Here is a tiny trained network, its code and every weight. The questions are about switching its units off for an input and a class, where a switched-off unit gives its printed mean instead of its output.

import numpy as np


def w(rows, s, z=0):
    codes = np.array(rows[::2]) - 128.0
    scale = np.full(codes.shape[1], s)
    scale[-1] = z or s
    return codes * scale


def f(y):
    return y / 2 * (1 + np.tanh(0.7978845608 * (y + 0.044715 * y**3)))


def log_softmax(a):
    a = a - a.max(-1, keepdims=True)
    return a - np.log(np.exp(a).sum(-1, keepdims=True))


def net(x, mask):
    res = np.array(x, float).reshape(1, 5) / 4 @ E
    y = f(res @ A[0][:, :-1].T + A[0][:, -1])
    res = res + np.where(mask, y, B[0][:, -1]) @ B[0][:, :-1]
    return log_softmax(res[-1] @ U[:, :-1].T + U[:, -1])


A, B = {}, {}
E = w([
[165,176,234,152,57],'x0',
[215,156,97,251,166],'x1',
[2,227,116,200,133],'x2',
[94,49,82,191,21],'x3',
[175,234,50,62,64],'x4',
],0.0086)
A[0] = w([
[81,165,118,144,120,185],'neuron 0',
[173,192,68,91,101,111],'neuron 1',
[168,205,88,108,57,95],'neuron 2',
[186,164,116,200,171,71],'neuron 3',
[106,72,170,160,151,82],'neuron 4',
[145,150,184,139,96,77],'neuron 5',
[194,75,153,95,106,84],'neuron 6',
[59,169,133,159,136,86],'neuron 7',
[77,120,157,57,130,96],'neuron 8',
[178,66,94,100,118,126],'neuron 9',
[150,158,88,107,107,71],'neuron 10',
[177,115,83,234,92,117],'neuron 11',
[101,93,99,177,37,40],'neuron 12',
[78,119,147,77,105,77],'neuron 13',
[114,100,163,141,155,245],'neuron 14',
[146,148,211,162,65,86],'neuron 15',
[134,177,182,66,239,42],'neuron 16',
[115,91,221,157,177,89],'neuron 17',
[184,157,115,173,164,89],'neuron 18',
[76,133,180,41,89,90],'neuron 19',
[66,171,116,164,124,72],'neuron 20',
[114,71,85,154,72,88],'neuron 21',
[161,189,248,118,119,116],'neuron 22',
[188,89,143,101,127,73],'neuron 23',
[111,91,203,175,175,103],'neuron 24',
[144,181,91,109,90,69],'neuron 25',
[97,77,145,160,173,94],'neuron 26',
[99,112,29,89,251,77],'neuron 27',
[217,82,165,63,156,104],'neuron 28',
[173,192,139,131,217,133],'neuron 29',
[64,190,144,143,159,101],'neuron 30',
],0.015,0.013)
B[0] = w([
[207,147,147,159,142,226],'neuron 0',
[170,144,92,59,135,206],'neuron 1',
[145,141,96,59,140,213],'neuron 2',
[109,9,168,121,206,202],'neuron 3',
[100,163,87,45,146,179],'neuron 4',
[62,120,88,153,135,157],'neuron 5',
[109,184,151,161,177,181],'neuron 6',
[137,177,137,156,187,195],'neuron 7',
[147,38,144,119,168,182],'neuron 8',
[137,183,144,188,157,182],'neuron 9',
[99,150,98,86,150,148],'neuron 10',
[113,78,165,110,137,221],'neuron 11',
[37,154,195,116,69,178],'neuron 12',
[93,49,157,117,183,165],'neuron 13',
[222,133,116,107,107,251],'neuron 14',
[57,121,50,189,113,198],'neuron 15',
[19,161,227,101,14,201],'neuron 16',
[125,165,89,55,147,207],'neuron 17',
[100,54,153,119,158,183],'neuron 18',
[140,41,147,126,170,203],'neuron 19',
[134,188,158,179,195,186],'neuron 20',
[55,156,185,127,51,174],'neuron 21',
[81,103,38,198,77,235],'neuron 22',
[108,183,149,173,193,160],'neuron 23',
[149,144,83,41,136,213],'neuron 24',
[109,154,91,69,156,167],'neuron 25',
[126,151,81,81,131,183],'neuron 26',
[75,103,24,212,73,215],'neuron 27',
[159,181,156,180,165,208],'neuron 28',
[116,121,188,97,72,232],'neuron 29',
[171,192,175,183,174,211],'neuron 30',
],0.013)
U = w([
[149,180,159,155,183,104],'0',
[141,154,97,52,150,42],'1',
[107,138,190,109,80,244],'2',
[132,57,158,117,179,155],'3',
[108,120,63,174,116,70],'4',
[251,121,141,128,74,254],'5',
],0.024,0.0065)

Each question gives the input, the list of numbers given to net, and the class t.
The units are the neurons (one row each of A and B). Each row of codes is followed by its name. A weight is (code - 128) times the scale printed after its matrix; where a second scale follows, it is the last column's (A, B and U).
mask holds one flag per neuron, in row order. A switched-off neuron (its flag False) gives its mean, the last column of its row in B, instead of its output. The means were averaged over made-up inputs and are rounded, as every weight is.
A unit's drop is (log p(t) with every unit on - log p(t) with that unit switched off) / (log p(t) with every unit on - log p(t) with every unit switched off).
The circuit of an input: a set's keep is (log p(t) with only the set's units on - log p(t) with every unit switched off) / (log p(t) with every unit on - log p(t) with every unit switched off). Starting from the 12 units with the biggest drops (on a tie, the unit counted first), units are removed one at a time, each time the one whose removal leaves the highest keep (on an exact tie, the one counted first), for as long as the keep stays at least 0.8.
units of the circuit, in order: the units of the circuit, biggest drop first
unit that matters most: the unit with the biggest drop
top k neurons: the k neurons with the biggest drops, biggest first
drop of u: that unit's drop, to one decimal
input [3,-5,-5,-1,5], class 0: unit that matters most -> neuron 28
input [4,-6,-7,4,-7], class 0: top 2 neurons -> [neuron 28; neuron 6]
input [4,0,3,2,-2], class 4: top 2 neurons -> [neuron 15; neuron 29]
input [5,5,2,-4,-3], class 3: top 2 neurons -> [neuron 3; neuron 27]
input [-8,2,5,3,8], class 1: top 4 neurons -> [neuron 1; neuron 22; neuron 2; neuron 25]
input [-5,-1,8,0,-7], class 0: top 2 neurons -> [neuron 30; neuron 20]
input [-5,-8,-8,8,6], class 0: top 2 neurons -> [neuron 9; neuron 6]
input [8,6,-3,1,8], class 1: top 3 neurons -> [neuron 2; neuron 1; neuron 27]
input [6,-6,1,4,-3], class 3: top 2 neurons -> [neuron 19; neuron 27]
input [-8,-4,-3,4,-8], class 1: top 3 neurons -> [neuron 4; neuron 22; neuron 26]
input [2,-8,-3,5,7], class 3: top 2 neurons -> [neuron 19; neuron 13]
input [0,8,4,-1,-8], class 1: top 2 neurons -> [neuron 24; neuron 17]
input [2,6,-8,8,-3], class 0: top 4 neurons -> [neuron 9; neuron 6; neuron 23; neuron 16]
input [-7,3,-2,3,-5], class 4: units of the circuit, in order -> [neuron 27]
input [4,-8,-2,-8,7], class 2: top 2 neurons -> [neuron 16; neuron 3]
input [7,6,6,7,6], class 2: top 2 neurons -> [neuron 12; neuron 11]
input [5,8,-8,0,2], class 0: top 3 neurons -> [neuron 28; neuron 6; neuron 23]
input [-4,4,-6,-7,6], class 2: drop of neuron 30 -> 0.1
input [5,3,-3,-4,0], class 4: drop of neuron 22 -> 1.0
input [1,-7,1,1,2], class 3: drop of neuron 12 -> 0.0
input [7,-6,-6,0,-7], class 1: units of the circuit, in order -> [neuron 17]
input [3,-3,-3,0,-1], class 5: drop of neuron 14 -> 0.1
